Below is a small trained network, with its code and all its weights. Each question gives an input and a target symbol and asks what happens when units are switched off, that is, made to give their printed mean instead of their output.

import numpy as np


def w(rows, s, z=0):
    codes = np.array(rows[::2]) - 128.0
    scale = np.full(codes.shape[1], s)
    scale[-1] = z or s
    return codes * scale


def norm(h):
    return h / np.sqrt((h * h).mean(-1, keepdims=True) + 1e-5)


def f(y):
    return np.maximum(y, 0)


def softmax(a):
    e = np.exp(a - a.max(-1, keepdims=True))
    return e / e.sum(-1, keepdims=True)


def log_softmax(a):
    a = a - a.max(-1, keepdims=True)
    return a - np.log(np.exp(a).sum(-1, keepdims=True))


def net(x, mask):
    ids = ['γδηλξσφψ'.index(c) for c in x.split()]
    T = len(ids)
    res = E[ids] + P[:T]
    u = 0
    for l in range(2):
        q, k, v = (norm(res) @ M[l].T for M in (Q, K, V))
        z = softmax(np.where(np.tri(T) > 0, q @ k.T / 2**0.5, -1e9)) @ v
        res = res + np.where(mask[u], z, O[l][:, -1]) @ O[l][:, :-1]
        u += 1
        y = f(norm(res) @ A[l][:, :-1].T + A[l][:, -1])
        res = res + np.where(mask[u : u + 4], y, B[l][:, -1]) @ B[l][:, :-1]
        u += 4
    return log_softmax(norm(res)[-1] @ U[:, :-1].T + U[:, -1])


Q, K, V, O, A, B = {}, {}, {}, {}, {}, {}
E = w([
[140,174,50,72,103,101],'γ',
[133,81,28,55,197,56],'δ',
[139,50,210,130,188,238],'η',
[35,40,201,211,171,220],'λ',
[22,97,28,119,131,125],'ξ',
[169,138,152,154,156,72],'σ',
[164,135,64,119,156,2],'φ',
[186,111,93,132,43,136],'ψ',
],0.017)
P = w([
[53,207,90,6,140,97],'0',
[23,78,107,161,54,173],'1',
[113,121,110,163,96,123],'2',
[175,254,169,75,191,42],'3',
[69,142,174,167,85,176],'4',
[71,173,185,196,128,26],'5',
],0.0084)
Q[0] = w([
[218,132,126,114,199,198],'0.h1',
[197,189,104,51,87,254],'0.h1',
],0.0068)
K[0] = w([
[148,206,63,255,216,145],'0.h1',
[60,209,198,64,99,222],'0.h1',
],0.0058)
V[0] = w([
[121,82,130,199,224,117],'0.h1',
[117,254,166,171,30,101],'0.h1',
],0.0058)
O[0] = w([
[137,114,108,43,96,94,207],'0.h1',
[254,22,32,171,91,160,8],'0.h1',
],0.0079,0.0018)
A[0] = w([
[142,123,151,122,131,138,1],'0.n1',
[167,176,141,173,145,141,144],'0.n2',
[160,246,76,89,131,132,247],'0.n3',
[140,72,202,117,154,138,104],'0.n4',
],0.013,0.0032)
B[0] = w([
[145,179,129,151,118,123,129],'0.n1',
[121,104,150,143,2,120,151],'0.n2',
[140,184,81,142,139,84,253],'0.n3',
[234,250,38,136,110,52,190],'0.n4',
],0.0096,0.0062)
Q[1] = w([
[133,150,137,73,253,44],'1.h1',
[98,187,70,215,178,52],'1.h1',
],0.0066)
K[1] = w([
[102,114,101,86,128,62],'1.h1',
[122,100,151,152,106,2],'1.h1',
],0.0095)
V[1] = w([
[2,247,217,166,142,135],'1.h1',
[145,163,158,240,13,121],'1.h1',
],0.0078)
O[1] = w([
[190,73,140,163,137,147,252],'1.h1',
[132,24,10,145,84,9,116],'1.h1',
],0.013,0.0037)
A[1] = w([
[238,124,100,152,147,160,6],'1.n1',
[151,75,220,140,132,51,29],'1.n2',
[129,117,201,117,225,1,121],'1.n3',
[144,101,132,53,246,110,96],'1.n4',
],0.008,0.0023)
B[1] = w([
[110,96,148,243,220,41,162],'1.n1',
[110,136,145,76,70,35,164],'1.n2',
[61,178,102,1,121,182,252],'1.n3',
[148,175,190,225,123,206,186],'1.n4',
],0.0089,0.0038)
U = w([
[135,214,78,137,84,138,49],'γ',
[84,215,133,121,207,177,70],'δ',
[175,131,170,189,156,156,196],'η',
[109,84,143,228,119,123,154],'λ',
[48,96,119,152,109,189,254],'ξ',
[63,100,129,146,70,1,100],'σ',
[125,105,102,28,190,33,112],'φ',
[136,71,76,127,155,85,121],'ψ',
],0.0095,0.0028)

Each question gives the input, a string of symbols that net reads in full, and the target symbol t.
The units are the heads (2 rows each of Q, K, V and O) and the neurons (one row each of A and B). Each row of codes is followed by its name. A weight is (code - 128) times the scale printed after its matrix; where a second scale follows, it is the last column's (O, A, B and U).
mask holds one flag per unit, layer by layer, with each layer's heads first. A switched-off unit (its flag False) gives its mean, the last column of its rows in O or B, instead of its output. The means were averaged over made-up inputs and are rounded, as every weight is.
A unit's drop is (log p(t) with every unit on - log p(t) with that unit switched off) / (log p(t) with every unit on - log p(t) with every unit switched off).
The circuit of an input: a set's keep is (log p(t) with only the set's units on - log p(t) with every unit switched off) / (log p(t) with every unit on - log p(t) with every unit switched off). Starting from all 10 units, units are removed one at a time, each time the one whose removal leaves the highest keep (on an exact tie, the one counted first), for as long as the keep stays at least 0.8.
circuit, biggest first: the units of the circuit, biggest drop first
k most important neurons: the k neurons with the biggest drops, biggest first
k most important neurons of layer l: the k neurons of layer l with the biggest drops, biggest first
drop of u: that unit's drop, to one decimal
input γ δ ξ, target δ: circuit, biggest first	1.h1
input γ σ λ, target σ: circuit, biggest first	1.h1; 0.n4
input γ δ ξ ψ, target σ: circuit, biggest first	0.n2; 0.h1; 1.h1
input σ δ λ λ λ λ, target δ: circuit, biggest first	0.h1; 0.n4; 1.n3
input λ ξ ξ, target ξ: circuit, biggest first	1.h1; 0.n4; 0.n3
input σ σ ξ φ ξ λ, target σ: 2 most important neurons of layer 0	0.n4; 0.n3
input ξ γ λ ξ, target δ: 3 most important neurons	0.n4; 0.n2; 1.n4
input ξ ξ ξ δ ξ λ, target δ: 3 most important neurons	0.n4; 0.n2; 1.n3
input λ ξ λ δ σ, target σ: 2 most important neurons	0.n2; 1.n2
input φ η φ ξ σ, target σ: circuit, biggest first	0.n2; 1.h1
input λ ξ λ δ, target δ: drop of 1.h1	0.3
input ξ ξ ξ φ ψ, target σ: drop of 1.h1	1.0
input ξ λ ξ ξ ξ ξ, target ξ: drop of 0.n4	0.4
input φ ξ φ δ δ, target δ: most important neuron	1.n4
